Each row of numbers belongs to one of the nodes below and depends on some of the facts about them. Some rows are named. Which node is each other row?

Facts:
flofa: κ a; Θ flafle
zigrivos: κ c; ρ flizadram pleskipli
pledi: κ d; ρ vudestus
zafan: κ d; ρ zubo; Θ dezan
zamifis: κ c; ρ vozom; Θ druno
flafle: κ a; ρ drosa
tridrel: κ c; ρ selok
gubrus: κ c; ρ notulum moso
lepe: κ d
vodru: κ b; Θ navam
boge: κ d; Θ tigrel
zubo: κ d; ρ boge
zizam: κ d
brubre: κ a
drobri: κ a; Θ zamifis
dutrume: κ c; ρ tafliple; Θ rupum
kigran: κ d; ρ grebrul
vozom: κ a
loklon: κ a
stapur: κ c
breso: κ b
sasel: κ a; ρ stoflem
sastor: κ a; ρ flafle
plustupe: κ b; Θ plunu
plufis: κ c
truplur: κ a
pidril: κ d; Θ trofur
bikudrok: κ b; ρ brepin podar; Θ dreplo
nusin: κ b; ρ notulum; Θ gubrus
gratre: κ d; Θ zigrivos
flizadram: κ d; Θ zigrivos muplu didrifa
klistur: κ d; ρ mesis
dazari: κ a; Θ greva
plufom: κ d
greva: κ c; Θ grebrul
didrifa: κ d
druno: κ a; ρ drifal zamifis
segrar: κ c
brepin: κ b
moso: κ c
driku: κ c; ρ zamifis
nutrus: κ a; Θ rutak
fedor: κ b; Θ bikudrok
truplun: κ d; Θ traras klegitruk
grudras: κ a; Θ rabro
figre: κ a; ρ zizam
stuve: κ a
klegitruk: κ c
vudestus: κ b; ρ bruskem
goduro: κ c; ρ draple; Θ bulak
klodrul: κ c; ρ segrar
faril: κ c; ρ doli fliben
klibur: κ b
skupobal: κ d; ρ traske
breregi: κ b; Θ zarin skupobal
broplu: κ c
selok: κ b; Θ tadam navam
tigrel: κ a; ρ boge zubo; Θ sisir
bidir: κ c; Θ stuve
novoplok: κ a; Θ flebil
girel: κ a; ρ klistur
podar: κ a; ρ puske
draple: κ a
traras: κ a
nasti: κ b
lubru: κ a; ρ figel; Θ druskos
drifal: κ c; ρ zamifis; Θ zamifis
stustar: κ a; ρ nutrus
stoflem: κ b; ρ zarin; Θ skupobal
sisir: κ d; Θ tigrel zubo
trofur: κ d
pleskipli: κ d; ρ gratre
flebil: κ a; ρ lagom; Θ lagom
zarin: κ b
mesis: κ a; ρ rabro; Θ klistur
tadam: κ c; ρ tridrel; Θ naskam
lagom: κ d; ρ flebil bipu
muplu: κ d
modur: κ b
fliben: κ b; ρ faril; Θ modur
drebar: κ d; Θ plunu
plunu: κ a; ρ plustupe vudestus
rusim: κ a; Θ padam
notulum: κ c; ρ segrar
skunetrol: κ c; Θ grulom
leflel: κ a; Θ traske
padam: κ b
dreplo: κ a; ρ bikudrok
muskam: κ b; ρ driku; Θ druno
navam: κ b
druskos: κ d; Θ figel
labal: κ c; Θ truplur
fiflo: κ a
drosa: κ a; Θ flofa
rabro: κ a; ρ klistur; Θ trofur
bruskem: κ b; ρ drebar
grebrul: κ a; Θ breso
lebrides: κ c
tusa: κ c; ρ rusim
klamul: κ d
lanaruk: κ a
grulom: κ b
fustos: κ c; ρ loklon; Θ breta
dezan: κ d; ρ zafan
bulak: κ a; Θ draple goduro
bipu: κ c; ρ lagom flebil novoplok
rupum: κ c
rutak: κ d; ρ nutrus
sama: κ c; ρ stapur
bame: κ b; Θ klegitruk
fotrigo: κ a; ρ breta; Θ loklon
brostol: κ c; Θ broplu foleti
gatruflum: κ b; ρ sastor plufom
buvus: κ a; Θ sisir
kidi: κ a; Θ druskos
refol: κ c; ρ gratre flizadram
doli: κ b; ρ modur; Θ modur
traske: κ b
puske: κ d; ρ dreplo podar
foleti: κ c
tustoflan: κ d; ρ brostol foleti
vimik: κ b
breta: κ a; ρ fotrigo
tafliple: κ c; Θ dutrume
naskam: κ b; ρ selok vimik
figel: κ a; ρ druskos; Θ lubru

Known rows:
klodrul: [  6   8  10  13   5   8  10   8  -8  -5   0  10  10   1  -1   0  -3   4
   5  -6   1  -7  -2   0  16  -1   8   4   1   3   0   8  -2  -5   2   0
  -6   5   0  -4 -10   0 -11   4   3   9   6  -6   6  12   2 -10]
vimik: [  3  -3   5   9  13   0  -5   0   5 -15 -14   8  12  -6   6  -4  -9 -15
  19  -8  -1  -1  15  -7   4  -4  -3   6  11  -1   4  -4   0  -4  -5   4
 -10 -13  -6   7  -2  -8  10   3   5   9  -5   7   3   0  -1   1]
grulom: [ -5   9   6   5  -1  16  -6  -5  -4 -25 -16  24 -20 -33  13  -1 -16 -32
  11 -18  -8 -16  -5 -20 -12 -25   1 -23  12   3  26  -9   6 -19  10  12
  -3   2  -3  11 -11 -29  12 -19  -2  20 -24   8   7  -6 -15  10]
flofa: [ -2  -6   8  -2   3   2 -14 -12  -8 -11 -14   5 -10  -4   8   5  -7  -9
  15  -8 -10   0   1  -4  -9 -16  21  -9  10   6  10  -2  -2  -2   0   2
 -13  12   2  -2   0 -14   5 -11   2   2  -8   5  15  -2  11  -1]
zizam: [ -3  -9  13  16   1  -2  -9   7   4  -5   8  -3   2   4  -1  -2  -7  11
  10 -12  -2   7   5   5  -5 -14   3 -17   6  -1   3   7  -1  -7  -6  -4
  -4  -9  -8   2  -9  -8  -5   7  -4  -1 -10   5  -3   4  -5   2]
plunu: [ -5  -4   8  -6   3   6  -8  -2 -19 -13 -16  10   1  -8   0  -7  -2  -6
  12  -4 -22   7 -11   0  -3 -19  15 -16   9   7  11   3  -2 -13   3  -7
 -19  10   7  -7   2 -11   8   0  14   8 -17   9  -3  10   0   3]
kigran: [ -4  -6  15  13   0   2  -8   9   2  -5   7   3   3   4  -5  -5  -3  14
   8 -12   0   8   3   7  -5 -13  -2 -15   5   0   6  11   2  -9  -4 -11
  -3 -12  -7  -3  -7 -10  -8   9  -3  -1  -8   5  -3   8  -4  -1]
truplur: [ -8 -14  10  -4   4  -6 -12   6 -12 -17  -8  -2  11 -11   5  -1   3  -7
  15  -7 -30  -3  -7  -3 -12 -13  13 -18   6  10   1  -8  -3   1   4  -9
 -25  15   5   1  11  -5   8   9  23   3 -14  17  -5  14  -5  -4]
zafan: [  3  -2  18  28  -1  13 -19   2   8   2  -9  13   1  18 -10   0  -2  27
  -1 -20   6  18   7  14   0 -16   9   5 -10  -9   2  32 -12  -1 -17 -22
   1 -21  -4 -20 -21 -12 -17  15 -15  -6   7 -11  -9  12  15 -17]
pledi: [ -4  -3  15  13   0   3  -7  10   1  -5   5   5   4   4  -7  -5   0  13
   7 -13   1   8   1   7  -4 -14  -4 -15   4   1   7  15   1 -10  -4 -15
  -3 -15  -4  -5  -8 -11  -8  11  -4  -1 -10   4  -5   9  -2  -3]
flebil: [-23 -22  18 -19  -7 -11 -20  12  22   8   5  -1  20  -2 -11  -7  14   6
  10   0  -3  24  18 -21  10  -3  12  -3   5   4   5  -3  19   6  26 -27
 -29  20   2 -15  -1 -26   3  15  20   3   7   9   0 -20  36 -16]
brepin: [  3   0   5   5  15   5  -3   2   1 -15 -13   6  11  -3   8  -4 -11 -17
  14 -10   0   1  15  -7   4  -3  -5   5  14   2   3  -1   1  -6  -4   4
  -7 -17  -5   8   0 -12   9   3   6   6  -6   9   3  -2  -1   4]
figel: [  2  -6   7  -4   9   2  -8  -8 -12  -6 -18   7   4   7   0  -3  -2   1
  13  -2 -10  12   3   3   3 -10  16   0  11   6   5   7  -3  -6  -3  -6
 -16   2   3 -10   1  -7   5   2   8   1  -5   2   6   4  15  -2]
fiflo: [ -2  -9   9   0   6  -4 -12  -8  -7  -9 -13  -1   1  -2   6   3  -3  -5
  19  -3 -13   3   4  -1  -5 -12  16  -2  10   5   5  -3  -4   2  -3   0
 -17   7   3  -3   5  -9   6  -5   6   1  -5   7  10   3  11   0]
zubo: [-20   6  25  31 -18  16 -18  20   2 -15   5   6  -1 -24 -15  -3   7  11
  13 -17 -20   4 -23  11 -18 -35   0 -16 -23 -14  15  16 -24  -5  -4 -20
  -8  -9   6  -8  -5 -22 -15  12  -2  14 -14   8 -33  40 -16  -4]
drebar: [  8 -10  12  18   7  -2 -11  -5   9   4   0   0   0  23   0   1 -10  18
   8 -11  13  14  20   9   3  -5   8  -1   7  -3  -2  15   0  -3 -14  -4
   2 -16 -12  -4 -16  -4  -7   5 -15  -8   5  -6   9  -7  12  -4]
bidir: [ 15  -1   8  15  11  -1   5   2   2   2  -2   2  15  15   4   7  -6   9
   6  -9  11  -4  17   2  20  11  12  17   2   3 -11   8  -3   8  -8   3
  -5   2  -6  -3 -12   7 -13   4  -3  -2  20 -10  17   2  15 -17]
draple: [-14 -11  10  -4  -2  -5 -13   7 -10 -22  -5  -3   3 -20   8   2   3 -13
  16  -9 -31  -9 -10  -6 -19 -17  12 -22   4  10   8 -12  -2   3   7  -8
 -25  19   7   3  11 -11   7   3  21   6 -16  19  -1  15  -7  -3]
breregi: [ 17 -17   1   8  21   0 -18  -5  11 -13 -26  20  11  17  18   7 -13  -8
 -11 -31   7 -10  31 -12  -2   9   5   3  11  15  -3   4  16  10  -4 -15
  -5 -10  -8  -4 -19  -6   4  16   2 -16  13  -2  22 -19  17 -32]
klegitruk: [  3   7   8  10  -1  14  10   7 -17 -11  -2  13   0 -13   3  -4 -12  -5
   6  -6 -12  -8 -10  -3  12 -12  15 -19   2   3   1   1  -1 -19   8  13
  -7  16  -3   3 -14  -2  -4  -4   8  19 -13  -1  -1   8 -17   3]

Rows to name:
No name comes twice in this set of rows, the named rows included.
[ -5  -2  21  29  -5  -2 -17   1  18  -1   8  -7  -2   4  -6   8  -1  16
  21 -12  11   6  11  11  -8 -13   3  11  -9 -14   5  14 -16  12 -16  -6
   0 -18  -4  -3  -5 -14 -15   1 -19  -2  10  -2   2  13  13  -5] => boge
[  1   6  10   8   1  13  13  15 -17 -11   1  13  12 -10  -3  -7  -4   1
   3  -6 -14  -5 -14  -1  14  -9   7 -15   0   5  -1   4  -1 -17   8   0
 -11  12   0   0  -8   1  -6   8  15  17 -10   1  -7  18 -16  -3] => zigrivos
[ -8  13  15  10  -4   3 -14 -13   2  -6 -11   5 -11  -5  -4   9   8  -3
  26  -4   6   1  -2   1  -8 -16   9  26  -3  -7  22   9 -18  12  -8  -6
 -10  -7  12 -10   9 -23  -7 -17 -13   4  10  -1  16  16  31  -4] => fotrigo
[-10  -2  17  18  -4  -5  -7   7  10  -8  16 -10  -1  -7  -5   0  -2   6
  23  -7   2   2   2   7  -9 -15  -5  -8   1  -7  10   2  -6  -1  -5  -1
  -4 -12  -5   7   3 -14  -7  -2  -8   3  -7   8  -2  11  -5   9] => sisir
[  5  -8   8   3  10  -7 -14 -15  -1  -2 -15  -2   0  12   6   8  -5  -1
  20  -4   0   5  16   1   0  -4  19  15  10   3   3   2  -5   9  -9   1
 -14   1   1  -6   3  -6   2  -7  -1  -7   8   0  21  -4  27  -6] => drobri
[  2  -1   9  12   2   5  10  17 -12 -13   3   4  17 -10   1  -3  -4  -1
   6  -8 -16  -9  -8  -1  11  -4   9 -14  -1   6  -9  -1  -2  -8   7   2
 -14  15  -3   4  -6   5  -7  10  18  13  -6   5  -7  17 -17  -7] => rupum
[-31 -22  23  -5 -18  -7 -16  36  28   6  28  -3  23 -11 -21 -17  13  17
   2  -6  -5  27   9 -17   6 -12  -3 -33  -1   0   5   1  26 -11  33 -36
 -21  12  -7  -8 -13 -28  -4  30  21   9 -10  13 -24 -16   7  -8] => lagom
[  7   2   9  13   7   4   9  11  -6  -3   1   7  19   4  -1   0  -1   7
   2  -8  -1  -5   2   1  17   4   6   4   0   4  -7   7  -1  -2   0  -4
  -9   5  -2  -3  -9   4 -11  11   9   6   8  -3   4  13   1 -15] => dutrume
[  1   5  12  15   7  -2  16  18  -4  -4  10  -4  29   0  -9  -2   8   7
  19   3  -1  -2  -1   7  22   6  -3  17  -2  -3  -7   5 -10   2  -2  -3
 -14  -4   2   1   5   7 -12  12  12  12  10   2  -3  29   0  -6] => tadam
[  0 -10   9   3   7 -13 -16  -9   7  -6  -7  -8   6   7   6  13   4  -2
  20  -6  -1  -1  15   0  -7   0  12  18   5   4   3  -3  -6  21  -8  -7
 -18   1   4  -2  12  -7  -1  -1   2 -10  13   6  21   3  28 -12] => dazari
[ 13  -1   4  12  19   5  -3 -16   6  -5 -25  15   5  12   5  -4 -18  -9
  18  -5  14  10  27  -4  16  -2   4  19  17  -4   3   6   0  -9 -14  12
  -1 -19 -12   0 -11  -7   9  -5  -8   3   2  -5  13 -12  14   3] => fedor
[  7   2   4  12  14   2  -8  -4  11 -10 -18  16   8   4   5   2  -4 -10
   7 -17  15  -4  20  -8   2   2  -7  19   9   2  11   6   4   5  -7  -9
  -5 -21  -3  -2  -5 -15   4   2  -5  -2  11   0  17  -5  18 -13] => nusin
[  1   3   4  -1   7 -12   0  -9 -10 -11  -9  16   2   0   0 -10  14  -1
  19   3  -7  -8 -13   5  -6  -4   7   2  13   8  13   2  -1  -5   2 -16
 -19  -3  11 -10   7   1  10   3   7   5  -3  11  14   1  13   0] => girel
[ 10   9   5  12  13  12  -8 -13   6  -7 -27  25  -3   7   3  -1  -9  -8
   7 -16  19   2  17  -6   7  -5  -2  20  10  -1  15  15   2  -4  -9  -4
   1 -25  -2  -8 -13 -18   2  -5 -14   1   8  -8  17  -8  22  -8] => fliben

The same nodes again, as new rows of numbers:
Some nodes and their rows:
padam: [  3   0  -7  -2   2  12   5   3   0 -10   0   2   5   8   1   6  -5 -10
   0  -1   1   3   7  -6   0   1]
rusim: [ 4 -2  4  1  0 -7  1 -1 -2 -3 -4 -2 -5 -9 -7 -3  6 14  0  1 -9 -2 -4  7
  0 -6]
sisir: [ -6  -3 -21 -13  25 -23  -7  -7   6  -3  -9   3 -16  16  12   6  -7 -16
  -2  -3  18  -8 -24   3  -1  -7]
flizadram: [ -5 -10  -9   0 -29 -19 -11  13   2 -21  14  -4  21  -6 -12 -29 -14  -1
  -9  -5  13  -3 -31   4   5 -17]
sasel: [ 3  1  5  1  1 -5  4 -1 -5  2 -4 -2 -1  3  1  7  4  1 -2  1 -7  0 -1  0
  3  4]
drobri: [  7   4 -11  -9  10 -11 -10   0   5  13  -3  -7   1 -12 -21  -3  10  39
   3  -2  18  -1   8   5   2  23]
kidi: [  4  -2  10   1  -2  -8   3  -3  -3   1  -2  -2  -5 -12  -7   1   5  13
  -1   1  -5  -2  -5   5   2  -4]
fliben: [  2  -3   1  -6  -2   3   6   0   4  -6   6   2  -1 -15 -16   1  -5  10
  -2  -3   9   0  -3  -3   1  -7]
truplur: [  4   2  -1   5   3   0   2   1  -6  -3  -8  -2   1  13   8   5   5  -6
   0   3 -14   1   5   1   0   4]
sastor: [  4   0   2   2   3  -5   2   1  -5   1  -8  -2  -2   2  -1  -1   4   4
   0   1 -13   0   0   3   1   0]
gatruflum: [ 1  0  1 -5  1  5  7  1  0 -1  4  2  2 -2 -7  7 -6 -3 -2 -3  5  2  1 -9
  3  3]
traske: [  3  -1 -10  -1   3  13   4   4   2 -13  -2   2   4   7  -1   2  -4  -7
   1  -1  -1   3   9  -3  -2  -2]
brostol: [ -3  -1   5  -2   0  -1  -4   1   5   8   6  -1  -5 -18 -13  -7   2  18
   3   1  -2  -3  -9   3  -5  -8]
figre: [ 3  1  5  1  1 -6  4 -2 -5  1 -4 -2 -1  3  1  7  4  0 -1  1 -7  0 -2  0
  3  4]
nasti: [ 2 -2 -4 -5  0  8  5  1  2 -9  3  2  2 -3 -7  5 -4 -1 -1 -2  4  2  2 -4
  0 -2]
fedor: [  2  -3   2  -6  -2   4   6   0   4  -7   7   2  -1 -14 -14   4  -4   8
  -1  -3   9   0  -2  -3   1  -6]
zafan: [ -4  -2   6  -1  -6 -12  -3  -5   0  17  -1   2  -2  -7  -1 -14  -7   4
  -4  -5  14  -2  -1  -2   6   2]
plufis: [-4  3  2  0  2  3 -3  2  1  8  4  0  0 -2 -2  0  1  2  3  3 -5 -1 -3 -2
 -4  0]
goduro: [-5  4  5  0  2  3 -1  1  0 12  5  0  2 -1  0  4  1 -2  2  3 -3  0 -3 -5
 -2  3]
klamul: [ -2  -2  -1   1  -5  -6  -4  -2   1   5  -2   2   1   3   9 -12  -5  -6
  -2  -3  14  -1   3   1   3   1]

Name these rows:
No name comes twice in this set of rows, the named rows included.
[  4   1  -1   5   4   0   2   2  -7  -1 -11  -2   1  13   7   1   4  -5
   1   2 -16   1   6   0   0   3] => flafle
[ -6  -1 -23  -9  27 -20  -6  -4   1   5 -15   4 -13  27  17   4  -9 -23
  -2  -3   8  -6 -16  -2   1  -1] => zubo
[ 10   8  -9   4  10   4 -14   5   4   2  -6  -3  10  18  -2  23  11  13
   5   4  24   4   9   9  -3  44] => druno
[  2  -4   5  -6  -4   2   6  -2   5  -5   8   2  -3 -20 -17   2  -4  13
  -2  -4  11   0  -4  -2   1  -8] => breregi
[ -3   0   4  -1   0   1  -4   1   4   7   5  -1  -4 -14 -10  -6   2  13
   3   2  -3  -2  -7   2  -5  -7] => tafliple
[ 3 -3 -6 -3  2  8  4  3  2 -7  0  2  1 -3 -9 -2 -5  3  0 -3  0  1  4 -4
 -1 -5] => vimik
[ 3  1  9  2  0 -5  5 -2 -5  3 -4 -2 -1  0  1  6  5  1 -2  1 -8  0 -2  0
  3  2] => lubru
[  5   1  25   4  -4  19  19  -3  -4  10   0   4   1  -3  12   9  -4 -18
  -1   2   1   6  15 -16   2  -4] => naskam
[ 4  0  5  2  1 -6  2 -1 -3 -1 -4 -2 -3 -3 -2  3  5  6 -1  1 -8 -1 -2  4
  1 -1] => bulak
[  0   1  11   9  -2   9  -8   4   5  -4   8   3   0   0  -3  16   4   3
   4   7   8   0 -14  10 -10   7] => driku
[ -2  -4   8  -1  -9 -11  -3  -6   4   8   3   1  -3 -15  -2 -14  -4   7
  -3  -4  19  -3  -3   3   4  -4] => truplun
[  6  -4  27   1  -8  13  17  -6   2   3   6   4  -6 -27  -2   2  -2   4
   0   1   7   3   7  -7  -1 -17] => vodru
[  1   4  11  -7   5  -4   2   7   4  16   9  -4  11  -3   6   6  -2 -10
   1   6  18   0 -22 -16  -3  -2] => refol
[  1   1  -2   8   4   1   1   1 -10   4 -15   0  -4  14   2  -3   4   1
   1   0 -29   1  14   3   2   7] => dreplo
[  1  -1  -1   6   3  -3  -1   0  -8   4 -13   0  -8   4  -8  -7   4  12
   0  -1 -26  -1   9   7   1   2] => podar

Now the same nodes, written a new way:
Named rows:
rabro: [ -5   9 -13  -5   8  10 -10  -5   5   8   3   4   2   9   8   3  10  20
   6  -4  -1   8   1   1  10  12  11  -3]
buvus: [-24 -34 -15  -1  18   3  18   5  -3  31 -26 -11 -18  -1  17  16   7  22
  37  16  11  -4 -10  14 -18 -38  -5 -10]
bidir: [  1   5   3   1  -5   8  16   2  -3   5   2  -8   6   9   0 -15   0 -10
  10  -4 -14 -10 -15  -4  -4  -7 -11  -8]
truplun: [  3  -7  11   7  -7   1  -2   5 -18  10  -5  -4   0   3  14 -15  11  -7
  -4   5 -20  13   9   1   3   2 -11  -9]
brostol: [  2   4   4   1  -6  10  16   2  -6   8   0 -10   8  12   2 -17   3 -10
  11  -4 -16  -8 -17  -2  -2  -6 -14 -10]
foleti: [ -1   7  -1   0   0   1  17  -1  11 -10  10   4  -3  -6 -11  -4 -11  -7
   2  -1  -8 -15  -5 -12 -10 -10   9   6]
gatruflum: [  5   4   0   7  -2  -6  -4   5   4 -11  -6  -8   0   9   1   1   0   2
 -18   0  18  -3   2   6   5  -3  -3  -2]
tadam: [ 10  16   8   6 -19  29  26  -3  -6 -24   7   4  11   2   8 -15   4   2
  -4 -17 -11 -11  -4  -7   5  -1  20  -9]
flebil: [  2  12  -2  -8  10   6 -11  -4  -8  -2  -2   2   5   0   2  24  -7  15
  26  -6   4   9   3   4   2   3   6  -1]
girel: [ -5   3 -10  -7   6   7  -9  -6   3   6   2   5   2   4   4   8   6  16
   8  -4   4   7  -1   2   6  10   8   0]
faril: [ -4   7  -4   4  -4   6  16  -6   1  -7   5  -3  13  -1  -1  -6  -2  -8
   0  -8  -1  -9 -10  -8 -10  -5  -4  -3]
zafan: [ -2  -6   4  11  -9  -1  -3  -2 -17   2  -4  -1  10  -6  14  -5  10  -6
 -13   1  -5  16  10  -2  -5   4 -13  -8]
rutak: [ -4  -1   0   8   3 -11  -2  -4  -4 -10   5   7   0 -17   3   1   0  -5
 -18   3  -3  10  21  -5  -9   1  10   5]
lebrides: [ -1   5   1   1  -2   4  16   1   3  -1   5  -3   2   2  -5 -10  -6  -9
   7  -2 -12 -12 -11  -8  -7  -8  -2  -1]
rusim: [  1  -6   1 -10  -3  11  -8   0  -5  16  -4   3  -2   6   3   3   6  11
  20  -1  -3   5  -8   5  10   9  -4  -3]
podar: [ -5 -10   0 -18   7   1  -7 -10   1   3  -7  -4   4  -1  -5   3   6  10
  12 -17   7   5   2   8   2  12  12   1]
fiflo: [  0  -6  -1 -10  -1   7  -8  -1   2  10  -1   9  -6  -2  -2   8   1  11
  16   0   0   2  -4   2   7   8   5   3]
flofa: [  0  -5   0 -11  -1   8  -7  -1   2   8  -1   9  -6  -1  -2   8   1  11
  16   0   0   2  -3   1   7   8   6   3]
druskos: [  2  -4   7   7  -3  -6  -1   3  -6  -2   2   6  -7 -12   3  -5   0  -5
 -11   7 -15   8  18  -5  -3   0   6   2]
vudestus: [  5   3  -1   7  -3  -5  -5   4   4 -12  -6  -7   1   8   2   1   0   2
 -19   0  20  -3   2   5   5  -3  -5  -2]

Rows to name:
No name comes twice in this set of rows, the named rows included.
[  1   6   2   1  -4   7  16   0   2  -3   6  -1   2   1  -5 -10  -5  -8
   6  -3 -12 -12 -10  -8  -6  -8   0  -1] => greva
[-29 -32 -16  22  15 -15  24   1  -1   4 -18  -3 -14 -28  18  18   1   7
  -2  20  16   2  16  -2 -40 -46   3  -2] => zubo
[  4  -2   5  -1   1 -10  -5   2   6 -13 -11 -15   0   9  -4  -7   1   1
 -17 -10  17  -3   6  10   4  -1   3  -2] => bikudrok
[ -4  -3  -7  -6  -2   6  -6  -9   6  -4   2  15   1 -12  -3  19  -1  13
   5  -4  14   3   0  -3   0  10  11   7] => breta
[ -1   8  -1   0   0   1  17  -1  13 -14  11   8  -5 -10 -13  -3 -13  -6
   1  -2  -7 -16  -3 -13 -10 -10  15   8] => klegitruk
[ -5  10  -6   3   2   1  17  -6   7 -14   9   1   8  -7  -7  -2  -8  -6
  -3  -7   0 -11  -6  -9 -13  -6   8   3] => gubrus
[ -3   0   0   8   3 -10   0  -4   0 -16   7  11  -3 -21   1   5  -3  -4
 -20   3  -3   8  25  -7 -10   1  18   9] => skupobal
[ -4 -10   8  -1   5 -13  -2  -6  -8  -5  -5 -10   4  -9   2 -12   7  -8
 -13 -11  -8  13  22   3  -9   4   8   0] => puske
[  1  15   5   9  12 -12  -5  -1 -12 -16   2   1   1 -14   4  17 -13  -2
   0   2  -8  14  27  -5 -12  -6  10   3] => lagom
[  7   2   2   5  -2 -10  -4   8  16 -16  -1   3 -15  -1 -10   4 -11   2
 -18   7  15 -10   7  -1   4  -7   9   9] => modur
[-29 -32 -23   4  19  -1  19  -2   5  16 -21  -1 -14 -16  13  29   2  25
  25  13  27  -5  -4   7 -28 -39   6  -2] => tigrel
[  1  -6  -1 -11   3   7  -6  -1   0  10   2  10  -6  -2  -2   9   1   8
  15   2   0   1  -6   6   9   8   6   4] => vozom
[ -3   7  -1   3  -3   9  16  -3  -6   0   2 -10  15   9   3 -12   2  -9
   5  -9  -6  -7 -14  -2  -6  -4 -10  -9] => fustos

